Here is a tiny trained network, its code and every weight. The questions are about switching its units off for an input and a target symbol, where a switched-off unit gives its printed mean instead of its output.

import numpy as np


def w(rows, s, z=0):
    codes = np.array(rows[::2]) - 128.0
    scale = np.full(codes.shape[1], s)
    scale[-1] = z or s
    return codes * scale


def norm(h):
    return h / np.sqrt((h * h).mean(-1, keepdims=True) + 1e-5)


def softmax(a):
    e = np.exp(a - a.max(-1, keepdims=True))
    return e / e.sum(-1, keepdims=True)


def log_softmax(a):
    a = a - a.max(-1, keepdims=True)
    return a - np.log(np.exp(a).sum(-1, keepdims=True))


def net(x, mask):
    ids = ['ΔΞΣΩαβγζηθλμπτφψ'.index(c) for c in x.split()]
    T = len(ids)
    res = E[ids] + P[:T]
    u = 0
    for l in range(2):
        r = norm(res)
        for j in range(3):
            rows = slice(3 * j, 3 * j + 3)
            q, k, v = (r @ M[l][rows].T for M in (Q, K, V))
            z = softmax(np.where(np.tri(T) > 0, q @ k.T / 3**0.5, -1e9)) @ v
            o = O[l][rows]
            res = res + np.where(mask[u + j], z, o[:, -1]) @ o[:, :-1]
        u += 3
    return log_softmax(norm(res)[-1] @ U[:, :-1].T + U[:, -1])


Q, K, V, O = {}, {}, {}, {}
E = w([
[24,146,158,189,91,93],'Δ',
[98,203,114,93,179,184],'Ξ',
[87,65,78,187,138,82],'Σ',
[106,73,182,115,119,78],'Ω',
[128,136,176,204,103,206],'α',
[175,237,38,48,181,126],'β',
[40,135,124,146,19,149],'γ',
[83,167,63,88,209,111],'ζ',
[141,147,101,210,90,138],'η',
[92,160,99,80,152,125],'θ',
[69,145,47,125,168,81],'λ',
[135,175,110,111,113,116],'μ',
[155,130,138,190,185,84],'π',
[139,186,96,74,214,120],'τ',
[80,124,105,255,132,188],'φ',
[168,81,57,211,230,143],'ψ',
],0.0098)
P = w([
[148,123,134,119,110,121],'0',
[91,215,154,187,251,78],'1',
[132,89,131,104,165,133],'2',
[108,153,39,135,120,168],'3',
[98,194,161,197,208,97],'4',
[130,98,136,104,152,136],'5',
[113,152,48,136,112,171],'6',
[105,189,159,185,184,117],'7',
[131,103,139,106,144,138],'8',
],0.028)
Q[0] = w([
[160,160,118,149,156,161],'L0H0',
[47,97,248,137,118,58],'L0H0',
[99,88,255,157,207,86],'L0H0',
[173,142,128,109,94,35],'L0H1',
[82,103,200,70,143,78],'L0H1',
[52,146,161,133,69,189],'L0H1',
[135,153,64,121,52,158],'L0H2',
[177,55,73,89,70,152],'L0H2',
[148,159,190,115,181,142],'L0H2',
],0.01)
K[0] = w([
[132,75,73,59,126,146],'L0H0',
[33,155,125,140,203,173],'L0H0',
[56,153,121,165,251,190],'L0H0',
[161,165,156,131,134,8],'L0H1',
[49,142,213,111,169,97],'L0H1',
[59,93,158,81,39,188],'L0H1',
[201,157,155,117,1,103],'L0H2',
[189,45,130,132,46,197],'L0H2',
[73,190,115,140,212,153],'L0H2',
],0.0095)
V[0] = w([
[82,131,92,113,201,250],'L0H0',
[85,148,235,157,196,123],'L0H0',
[104,114,118,123,199,92],'L0H0',
[171,59,56,112,82,97],'L0H1',
[93,109,188,141,90,159],'L0H1',
[97,184,156,169,132,64],'L0H1',
[169,119,72,142,153,133],'L0H2',
[169,22,125,104,106,123],'L0H2',
[53,126,164,63,136,106],'L0H2',
],0.011)
O[0] = w([
[97,127,139,214,111,254,207],'L0H0',
[56,182,185,143,8,119,243],'L0H0',
[109,77,171,135,112,56,191],'L0H0',
[87,129,185,180,131,215,74],'L0H1',
[138,72,103,73,224,129,100],'L0H1',
[181,136,47,145,103,115,122],'L0H1',
[167,41,131,99,106,161,150],'L0H2',
[103,207,115,83,47,187,2],'L0H2',
[119,95,149,117,172,178,97],'L0H2',
],0.0073,0.0066)
Q[1] = w([
[50,101,175,97,90,171],'L1H0',
[127,150,57,190,110,119],'L1H0',
[140,63,159,83,101,157],'L1H0',
[85,148,45,60,145,141],'L1H1',
[89,112,68,103,193,146],'L1H1',
[205,165,94,153,168,177],'L1H1',
[131,140,4,106,164,83],'L1H2',
[87,69,176,146,165,38],'L1H2',
[213,119,157,94,105,89],'L1H2',
],0.012)
K[1] = w([
[128,139,147,113,121,158],'L1H0',
[185,191,128,157,118,121],'L1H0',
[120,12,162,58,83,152],'L1H0',
[193,124,136,57,110,170],'L1H1',
[199,74,184,87,153,115],'L1H1',
[192,149,113,134,149,171],'L1H1',
[180,96,78,89,128,61],'L1H2',
[11,79,104,100,183,76],'L1H2',
[109,104,89,96,104,150],'L1H2',
],0.013)
V[1] = w([
[130,217,148,160,144,83],'L1H0',
[160,142,138,48,88,169],'L1H0',
[218,187,104,148,164,122],'L1H0',
[143,82,67,191,73,131],'L1H1',
[128,29,148,27,59,160],'L1H1',
[168,68,184,156,184,116],'L1H1',
[189,198,173,48,118,94],'L1H2',
[167,179,252,135,132,126],'L1H2',
[205,83,181,173,105,157],'L1H2',
],0.011)
O[1] = w([
[108,138,234,123,110,71,177],'L1H0',
[95,191,56,132,123,161,53],'L1H0',
[10,90,145,172,145,123,138],'L1H0',
[69,111,40,162,91,24,119],'L1H1',
[89,102,114,2,144,155,10],'L1H1',
[104,98,233,132,168,106,160],'L1H1',
[219,99,146,187,81,130,103],'L1H2',
[155,86,211,129,44,145,157],'L1H2',
[145,74,98,90,46,148,134],'L1H2',
],0.0089,0.012)
U = w([
[109,208,172,163,143,19,139],'Δ',
[18,135,167,180,159,178,128],'Ξ',
[157,113,98,54,126,129,255],'Σ',
[114,203,190,32,90,142,144],'Ω',
[153,230,94,154,61,172,120],'α',
[194,18,67,180,140,129,43],'β',
[87,184,101,100,221,171,165],'γ',
[71,38,176,49,106,87,84],'ζ',
[191,129,46,147,114,66,136],'η',
[160,103,176,66,203,190,111],'θ',
[134,44,92,108,194,87,111],'λ',
[248,122,108,110,186,88,88],'μ',
[184,133,133,84,33,26,73],'π',
[189,64,174,92,66,133,122],'τ',
[13,153,41,157,139,129,128],'φ',
[67,58,81,101,34,106,145],'ψ',
],0.011,0.0047)

Each question gives the input, a string of symbols that net reads in full, and the target symbol t.
The units are the heads (3 rows each of Q, K, V and O). Each row of codes is followed by its name. A weight is (code - 128) times the scale printed after its matrix; where a second scale follows, it is the last column's (O and U).
mask holds one flag per head, layer by layer. A switched-off head (its flag False) gives its mean, the last column of its rows in O, instead of its output. The means were averaged over made-up inputs and are rounded, as every weight is.
A unit's drop is (log p(t) with every unit on - log p(t) with that unit switched off) / (log p(t) with every unit on - log p(t) with every unit switched off).
The circuit of an input: a set's keep is (log p(t) with only the set's units on - log p(t) with every unit switched off) / (log p(t) with every unit on - log p(t) with every unit switched off). Starting from all 6 units, units are removed one at a time, each time the one whose removal leaves the highest keep (on an exact tie, the one counted first), for as long as the keep stays at least 0.8.
circuit, biggest first: the units of the circuit, biggest drop first
unit that matters most: the unit with the biggest drop
which heads matter: for each layer, one digit per head in row order, 1 if its drop is at least 0.15 and else 0, layers parted by /
input Ω ψ η α μ Δ φ, target Ω: circuit, biggest first : L1H1, L0H2, L0H0, L0H1
input Ω ζ Δ Ξ Ξ θ, target Σ: circuit, biggest first : L1H0, L1H1
input θ α λ γ, target θ: circuit, biggest first : L0H0, L1H1, L0H1
input π Σ ψ μ ζ τ Σ, target π: circuit, biggest first : L0H0, L0H2
input Σ ψ Δ α, target Σ: circuit, biggest first : L1H1, L0H0, L0H2
input τ ψ ζ Δ α Ξ, target θ: circuit, biggest first : L1H1
input η π μ α Ξ θ η, target η: circuit, biggest first : L0H0, L0H2
input φ τ η α α λ Δ, target φ: circuit, biggest first : L0H2, L0H0, L1H2, L0H1
input ψ ψ Ξ α, target ψ: which heads matter : 111 / 010
input α η γ Ξ α λ π γ Ω, target π: which heads matter : 110 / 100
input π α ζ α α η Σ, target π: circuit, biggest first : L0H2, L0H0
input τ α α θ π α ζ, target τ: which heads matter : 110 / 001
input μ φ π θ, target μ: which heads matter : 100 / 001
input α α μ Ω φ Ξ Ξ Ξ Δ, target ζ: circuit, biggest first : L0H1, L1H1
input β γ α φ α β γ, target β: circuit, biggest first : L0H0
input β β α Δ Δ γ ζ, target β: which heads matter : 111 / 001
input θ θ μ φ α ζ φ, target θ: circuit, biggest first : L0H0, L1H1, L0H1
input λ α α α, target λ: circuit, biggest first : L0H0, L1H1
input ζ τ θ ψ, target ζ: which heads matter : 111 / 010
input ψ α Δ ψ Ω β, target μ: which heads matter : 010 / 001
input α λ α φ, target α: which heads matter : 111 / 011
input μ Δ Δ θ φ η, target α: which heads matter : 001 / 100
input β π τ Σ, target β: which heads matter : 111 / 001
input φ ψ φ θ Ξ μ Σ, target φ: unit that matters most : L0H2
input α ψ ψ ψ, target α: which heads matter : 111 / 011
